Small tables with named rows and columns. After each table, cells are looked up by row and column.

laf:
	zogunu	roge	peminum	dat	lor	lilo
pesafog	13.031	-8.365	-21.657	-30.628	7.319	-7.533
fuseve	62.164	14.524	-50.839	-13.423	-15.894	34.909
durer	-29.470	-2.151	-11.347	-3.460	-9.426	-17.349

What is the lilo of fuseve in laf?
34.909
What is the roge of fuseve in laf?
14.524
What is the dat of pesafog in laf?
-30.628
What is the roge of pesafog in laf?
-8.365
What is the zogunu of durer in laf?
-29.470
What is the roge of durer in laf?
-2.151
What is the lor of fuseve in laf?
-15.894
What is the lilo of durer in laf?
-17.349
What is the peminum of pesafog in laf?
-21.657
What is the zogunu of pesafog in laf?
13.031
What is the lor of pesafog in laf?
7.319
What is the lor of durer in laf?
-9.426
What is the peminum of fuseve in laf?
-50.839
What is the lilo of pesafog in laf?
-7.533
What is the dat of fuseve in laf?
-13.423
What is the zogunu of fuseve in laf?
62.164
What is the peminum of durer in laf?
-11.347
What is the dat of durer in laf?
-3.460

rul.csv
,dubebur,fub,raguvur,lin
vaban,-36.5,25.6,-38.1,3.2
podimo,-26.0,0.4,-17.2,-35.4
zasevi,-26.6,31.1,-82.0,-6.2
fufoval,-20.1,-11.9,63.3,-48.3
vunezo,19.7,-29.6,-59.0,13.6

What is the dubebur of vunezo in rul?
19.7
What is the lin of podimo in rul?
-35.4
What is the fub of vunezo in rul?
-29.6
What is the raguvur of fufoval in rul?
63.3
What is the fub of vaban in rul?
25.6
What is the fub of podimo in rul?
0.4
What is the dubebur of zasevi in rul?
-26.6
What is the raguvur of zasevi in rul?
-82.0
What is the lin of vunezo in rul?
13.6

misife.tsv
	pepepo	zam	kopaka	ser	doluvir	zun	boz	loduzi
kinot	109	136	128	137	127	159	128	107
segi	245	55	199	134	116	111	144	30
fek	137	95	151	141	135	156	161	78
bosogi	157	120	158	143	91	139	155	89
zar	73	88	175	105	234	108	116	78
dopif	134	98	146	140	136	147	145	105
lol	132	114	154	120	139	87	88	141
nazolez	126	119	140	141	126	137	129	125
von	102	140	80	159	80	254	146	145
zubag	110	130	127	117	137	164	158	84

fek, boz -> 161
zar, loduzi -> 78
bosogi, pepepo -> 157
dopif, kopaka -> 146
zubag, ser -> 117
zar, pepepo -> 73
kinot, boz -> 128
kinot, ser -> 137
bosogi, loduzi -> 89
von, zam -> 140
lol, zun -> 87
zubag, loduzi -> 84
bosogi, ser -> 143
nazolez, loduzi -> 125
Row with the largest loduzi: von

Table fufos
|  | redak | kap | sulode | zubegu | mosava |
|---|---|---|---|---|---|
| zor | 109 | 68 | 253 | 81 | 222 |
| tar | 163 | 88 | 217 | 62 | 236 |
| vube | 227 | 119 | 183 | 36 | 241 |

zor, zubegu => 81
vube, mosava => 241
vube, kap => 119
tar, zubegu => 62
tar, mosava => 236
zor, redak => 109
tar, redak => 163
zor, kap => 68
zor, sulode => 253
vube, zubegu => 36
zor, mosava => 222
vube, redak => 227
tar, sulode => 217
tar, kap => 88
vube, sulode => 183

nofef =
|  | goripo | riraz | tipev | ponem | lofu | mip |
|---|---|---|---|---|---|---|
| veg | 151 | 146 | 173 | 114 | 166 | 129 |
| guk | 176 | 128 | 158 | 138 | 135 | 144 |
| nal | 62 | 162 | 117 | 195 | 142 | 160 |
| kad | 59 | 177 | 112 | 200 | 149 | 160 |

What is the tipev of guk in nofef?
158
What is the mip of nal in nofef?
160
What is the riraz of guk in nofef?
128
What is the lofu of veg in nofef?
166
What is the riraz of veg in nofef?
146
What is the ponem of kad in nofef?
200
What is the riraz of nal in nofef?
162
What is the tipev of veg in nofef?
173
What is the mip of veg in nofef?
129
What is the goripo of nal in nofef?
62
What is the ponem of nal in nofef?
195
Which row has the largest riraz? kad

Table seg
	nelu	lutaz	nubagid	rasil	vek
gat	-1269	-2380	-1664	-5117	2877
kule	-1305	-5620	-1306	3737	2947
mapavep	-9295	3005	-16	-1673	-2527
rek	-7154	2137	-634	-1074	-4331
pem	-3226	-1399	-2654	-620	-263
sut	-1825	-4573	-229	4951	-9542
metutab	-2306	-5339	2346	168	1068
rurafav	-640	-6523	-1876	6992	5411
galarib	-4601	-143	-568	-3037	-1884
fiv	-3014	-961	-1750	1828	-9151
gatu	25	-6427	-369	4929	-2214
fope	2365	-6392	-6359	9382	4823

nubagid of metutab is 2346
rasil of kule is 3737
nelu of metutab is -2306
lutaz of metutab is -5339
nelu of gat is -1269
nelu of galarib is -4601
rasil of rurafav is 6992
rasil of mapavep is -1673
lutaz of rek is 2137
rasil of galarib is -3037
nubagid of mapavep is -16
nubagid of sut is -229
vek of gat is 2877

lolun =
	libid	mifimi	zovus	virez	sugelem
fanisir	733	600	697	643	328
baluraf	134	153	705	490	241
zupal	626	722	538	674	704
lefodo	295	300	646	612	453
tomug	347	447	809	661	853

mifimi of tomug: 447
mifimi of lefodo: 300
virez of tomug: 661
zovus of lefodo: 646
sugelem of fanisir: 328
libid of zupal: 626
sugelem of baluraf: 241
sugelem of tomug: 853

dab.csv
,pid,paga,neb,pugaved,fefi,dit,dobik
ses,6119,3414,5974,3159,4682,4323,5497
fedome,1132,5402,7728,2688,4506,7355,6242
loro,8576,5661,5807,3789,4890,2460,4330
fefez,9422,5212,5478,5307,4139,5927,3456
luvoteg,5682,4676,5340,5111,4087,4971,4503
gog,1136,5010,6925,4263,4858,4319,3582
mazar,7299,4296,4815,5212,4135,3981,4294
fem,4443,3434,7196,2414,4118,5359,5689
zuzo,4971,4617,5294,5143,4438,5524,4541
modidi,7234,5345,5665,5128,4506,5166,4925
lizeva,4536,4086,5641,5143,3082,6250,3982
bog,4826,5444,5083,5142,5045,5028,4785
tomokep,685,3919,8369,2181,3368,8807,5848
ruf,5603,5490,5426,5084,4750,5145,4935

mazar, dit: 3981
mazar, dobik: 4294
ruf, neb: 5426
fem, paga: 3434
ruf, fefi: 4750
bog, dit: 5028
tomokep, pugaved: 2181
bog, dobik: 4785
zuzo, fefi: 4438
tomokep, fefi: 3368
tomokep, neb: 8369
loro, paga: 5661
fefez, pid: 9422
modidi, dit: 5166
Which row has the largest fefi? bog

pegup.csv
,bomeze,puf
vig,449,248
veb,177,34
kenu,-747,594
lud,456,166
sovepud,-219,-6

bomeze of lud: 456
bomeze of kenu: -747
puf of vig: 248
puf of sovepud: -6
bomeze of veb: 177
puf of veb: 34
puf of lud: 166
bomeze of sovepud: -219
puf of kenu: 594
bomeze of vig: 449

Table met
	fil	takeb	nuf
sipa	4825	4070	3377
kevak	2080	4955	5897
tanu	4817	6029	3123
nuz	3438	4141	2808
desebi	3707	3220	4100
kip	3932	2446	3931
murif	6138	3112	5531
tofas	3508	3449	2981
kelob	7879	614	4845
fel	3263	3555	3132
kobeb	1297	4095	5268

What is the takeb of kobeb in met? 4095
What is the nuf of tanu in met? 3123
What is the takeb of sipa in met? 4070
What is the nuf of nuz in met? 2808
What is the nuf of desebi in met? 4100
What is the nuf of fel in met? 3132
What is the fil of murif in met? 6138
What is the fil of tanu in met? 4817
What is the takeb of kip in met? 2446
What is the fil of kobeb in met? 1297
What is the takeb of nuz in met? 4141

Table mun
,kofes,kub,nonoka,fabiba,zaf,niruv
vel,0.5,0.5,0.4,0.3,0.4,0.6
suporen,0.7,0.3,0.5,0.4,0.5,0.2
gusag,0.2,0.3,0.3,0.6,1.0,0.2
rekef,0.6,0.3,0.5,0.4,0.4,0.4
kovudeg,0.8,0.4,0.5,0.3,0.3,0.6
pepar,0.3,0.3,0.6,0.4,0.5,0.3
mukimo,0.3,0.3,0.4,0.4,0.6,0.4
fomo,0.3,0.4,0.3,0.6,0.8,0.3
mapepe,0.4,0.3,0.4,0.5,0.9,0.3
baz,0.7,0.4,0.4,0.4,0.4,0.7

kub of gusag is 0.3
kofes of kovudeg is 0.8
fabiba of vel is 0.3
nonoka of pepar is 0.6
zaf of mapepe is 0.9
nonoka of baz is 0.4
kub of kovudeg is 0.4
fabiba of mukimo is 0.4
niruv of gusag is 0.2
kub of baz is 0.4
kofes of baz is 0.7
fabiba of baz is 0.4
niruv of kovudeg is 0.6
niruv of suporen is 0.2

